Below are the code and all the weights of a small trained network. Each question names an input and a target symbol and asks about switching units off, where a switched-off unit gives its printed mean instead of its output.

import numpy as np


def w(rows, s, z=0):
    codes = np.array(rows[::2]) - 128.0
    scale = np.full(codes.shape[1], s)
    scale[-1] = z or s
    return codes * scale


def f(y):
    return y / 2 * (1 + np.tanh(0.7978845608 * (y + 0.044715 * y**3)))


def softmax(a):
    e = np.exp(a - a.max(-1, keepdims=True))
    return e / e.sum(-1, keepdims=True)


def log_softmax(a):
    a = a - a.max(-1, keepdims=True)
    return a - np.log(np.exp(a).sum(-1, keepdims=True))


def net(x, mask):
    ids = ['αγδεζηλξσ'.index(c) for c in x.split()]
    T = len(ids)
    res = E[ids] + P[:T]
    u = 0
    for l in range(3):
        q, k, v = (res @ M[l].T for M in (Q, K, V))
        z = softmax(np.where(np.tri(T) > 0, q @ k.T / 2**0.5, -1e9)) @ v
        res = res + np.where(mask[u], z, O[l][:, -1]) @ O[l][:, :-1]
        u += 1
        y = f(res @ A[l][:, :-1].T + A[l][:, -1])
        res = res + np.where(mask[u : u + 4], y, B[l][:, -1]) @ B[l][:, :-1]
        u += 4
    return log_softmax(res[-1] @ U[:, :-1].T + U[:, -1])


Q, K, V, O, A, B = {}, {}, {}, {}, {}, {}
E = w([
[122,45,197,125],'α',
[5,64,113,80],'γ',
[168,93,131,99],'δ',
[101,195,128,188],'ε',
[170,94,131,103],'ζ',
[57,186,195,25],'η',
[176,91,154,91],'λ',
[167,93,132,101],'ξ',
[166,91,138,101],'σ',
],0.024)
P = w([
[133,144,58,2],'0',
[128,115,85,42],'1',
[129,104,117,74],'2',
[130,94,120,96],'3',
[125,91,116,113],'4',
[117,79,126,129],'5',
[123,72,127,142],'6',
[112,66,124,152],'7',
[83,55,123,162],'8',
[74,54,122,173],'9',
[55,53,113,192],'10',
[105,72,141,190],'11',
],0.0066)
Q[0] = w([
[179,4,189,58],'0.h0',
[161,112,106,167],'0.h0',
],0.015)
K[0] = w([
[94,4,118,183],'0.h0',
[92,108,149,91],'0.h0',
],0.019)
V[0] = w([
[176,136,209,95],'0.h0',
[155,227,20,3],'0.h0',
],0.0061)
O[0] = w([
[1,177,159,90,155],'0.h0',
[197,180,220,22,4],'0.h0',
],0.0088,0.0037)
A[0] = w([
[147,252,97,154,132],'0.n0',
[199,102,106,120,131],'0.n1',
[146,95,166,147,252],'0.n2',
[84,73,102,160,227],'0.n3',
],0.015,0.0036)
B[0] = w([
[124,147,44,161,161],'0.n0',
[108,90,172,160,164],'0.n1',
[156,151,5,118,171],'0.n2',
[185,126,120,89,251],'0.n3',
],0.015)
Q[1] = w([
[115,77,126,28],'1.h0',
[69,81,1,66],'1.h0',
],0.0077)
K[1] = w([
[112,219,145,225],'1.h0',
[78,150,9,172],'1.h0',
],0.012)
V[1] = w([
[255,151,153,246],'1.h0',
[114,237,145,211],'1.h0',
],0.0071)
O[1] = w([
[65,94,16,123,168],'1.h0',
[2,161,57,186,10],'1.h0',
],0.006,0.0011)
A[1] = w([
[2,33,50,167,77],'1.n0',
[166,34,87,146,2],'1.n1',
[204,27,119,95,152],'1.n2',
[63,61,157,80,47],'1.n3',
],0.0082,0.0043)
B[1] = w([
[178,25,223,131,226],'1.n0',
[31,223,137,13,207],'1.n1',
[96,255,248,102,252],'1.n2',
[130,203,181,253,139],'1.n3',
],0.0073,0.019)
Q[2] = w([
[122,2,47,142],'2.h0',
[155,150,193,58],'2.h0',
],0.008)
K[2] = w([
[10,131,140,102],'2.h0',
[161,70,177,145],'2.h0',
],0.013)
V[2] = w([
[98,254,192,134],'2.h0',
[173,101,69,52],'2.h0',
],0.0058)
O[2] = w([
[7,94,137,9,247],'2.h0',
[167,166,150,2,121],'2.h0',
],0.009,0.014)
A[2] = w([
[100,142,166,61,13],'2.n0',
[73,87,77,196,253],'2.n1',
[180,235,167,134,131],'2.n2',
[173,69,2,89,148],'2.n3',
],0.0099,0.0051)
B[2] = w([
[219,146,102,227,253],'2.n0',
[123,254,219,205,148],'2.n1',
[37,37,129,160,175],'2.n2',
[170,220,138,2,149],'2.n3',
],0.0089,0.029)
U = w([
[136,119,201,96,113],'α',
[110,139,124,119,252],'γ',
[11,131,122,106,128],'δ',
[120,169,107,145,33],'ε',
[121,113,79,72,134],'ζ',
[147,111,127,149,63],'η',
[141,114,123,146,63],'λ',
[118,19,110,135,196],'ξ',
[146,110,124,150,67],'σ',
],0.012,0.013)

Each question gives the input, a string of symbols that net reads in full, and the target symbol t.
The units are the heads (2 rows each of Q, K, V and O) and the neurons (one row each of A and B). Each row of codes is followed by its name. A weight is (code - 128) times the scale printed after its matrix; where a second scale follows, it is the last column's (O, A, B and U).
mask holds one flag per unit, layer by layer, with each layer's heads first. A switched-off unit (its flag False) gives its mean, the last column of its rows in O or B, instead of its output. The means were averaged over made-up inputs and are rounded, as every weight is.
A unit's drop is (log p(t) with every unit on - log p(t) with that unit switched off) / (log p(t) with every unit on - log p(t) with every unit switched off).
The circuit of an input: a set's keep is (log p(t) with only the set's units on - log p(t) with every unit switched off) / (log p(t) with every unit on - log p(t) with every unit switched off). Starting from the 12 units with the biggest drops (on a tie, the unit counted first), units are removed one at a time, each time the one whose removal leaves the highest keep (on an exact tie, the one counted first), for as long as the keep stays at least 0.8.
circuit, biggest first: the units of the circuit, biggest drop first
most important unit: the unit with the biggest drop
top k neurons: the k neurons with the biggest drops, biggest first
top k neurons in layer l: the k neurons of layer l with the biggest drops, biggest first
input ζ λ ξ ξ δ σ ε α λ λ ξ η, target δ: top 4 neurons	0.n3; 2.n0; 1.n1; 1.n2
input α α ζ ξ α ξ λ ε ξ, target ζ: circuit, biggest first	1.h0; 0.n3; 0.h0; 2.n3
input λ ε γ η γ ξ ξ ξ γ ε η ε, target δ: circuit, biggest first	2.n0
input η γ σ λ γ γ, target γ: top 4 neurons	2.n0; 0.n3; 0.n2; 1.n0
input η η γ ε α α, target ζ: top 4 neurons	0.n0; 0.n3; 0.n2; 0.n1
input ε ε ε, target ε: circuit, biggest first	0.n0; 2.n1; 1.h0
input σ γ σ δ λ λ ξ ε σ, target ξ: top 2 neurons in layer 0	0.n1; 0.n2
input ε α ζ, target ζ: top 2 neurons	1.n2; 0.n3
input ξ σ ε ε ε ξ ε α σ η γ ε, target ξ: top 3 neurons	1.n2; 0.n3; 1.n1
input ζ σ ε ζ η ζ, target δ: circuit, biggest first	2.n0; 0.n3; 1.h0
input η σ α η ε ε ε ξ, target δ: top 3 neurons	0.n0; 1.n0; 0.n2
input α ε α ζ σ ζ γ α δ σ σ σ, target ζ: top 2 neurons	0.n3; 0.n0
input ζ ζ δ δ ε γ α α δ, target ζ: circuit, biggest first	0.n3; 1.h0; 0.h0; 2.n3
input λ σ ε η λ, target δ: circuit, biggest first	0.n3; 1.h0
input σ σ η ζ σ δ λ α ε η ε, target ζ: top 2 neurons in layer 2	2.n0; 2.n1
input δ γ α η ε σ η, target δ: circuit, biggest first	1.h0
input ε σ δ γ δ δ ζ ζ α η γ σ, target ξ: circuit, biggest first	0.h0; 1.h0; 0.n0
input ε ζ ε ζ σ λ σ α ξ ε, target ζ: top 3 neurons in layer 1	1.n2; 1.n0; 1.n3
input σ σ ε σ γ ξ, target ξ: circuit, biggest first	1.n0; 1.h0; 0.n3; 1.n2
input δ ζ λ ε ζ η δ ζ δ, target δ: circuit, biggest first	2.n0; 1.h0
input α η η ζ γ δ λ σ α α ε γ, target ξ: most important unit	1.h0
input δ η ζ δ η ε, target δ: circuit, biggest first	2.n0; 1.n0
input η ζ ζ ζ σ σ ε η α, target ζ: top 2 neurons in layer 1	1.n2; 1.n1
input ε ξ η ξ δ σ, target δ: circuit, biggest first	0.n3; 1.h0; 0.n0
input ζ α ε ζ, target ζ: top 4 neurons	1.n2; 2.n3; 0.n3; 0.n1
input ξ α η α ζ γ ξ ξ γ, target γ: circuit, biggest first	2.n0; 0.n3; 1.n2
input ε ε η σ λ δ η ε λ, target δ: most important unit	0.n3
input ξ η λ ξ γ δ ε ζ, target ξ: circuit, biggest first	1.n0; 1.h0; 0.n3; 1.n2
input ζ α σ ε ξ λ δ, target ζ: top 3 neurons in layer 2	2.n3; 2.n0; 2.n1
input ζ ζ ε γ ξ ξ γ, target ξ: top 2 neurons	1.n0; 1.n3
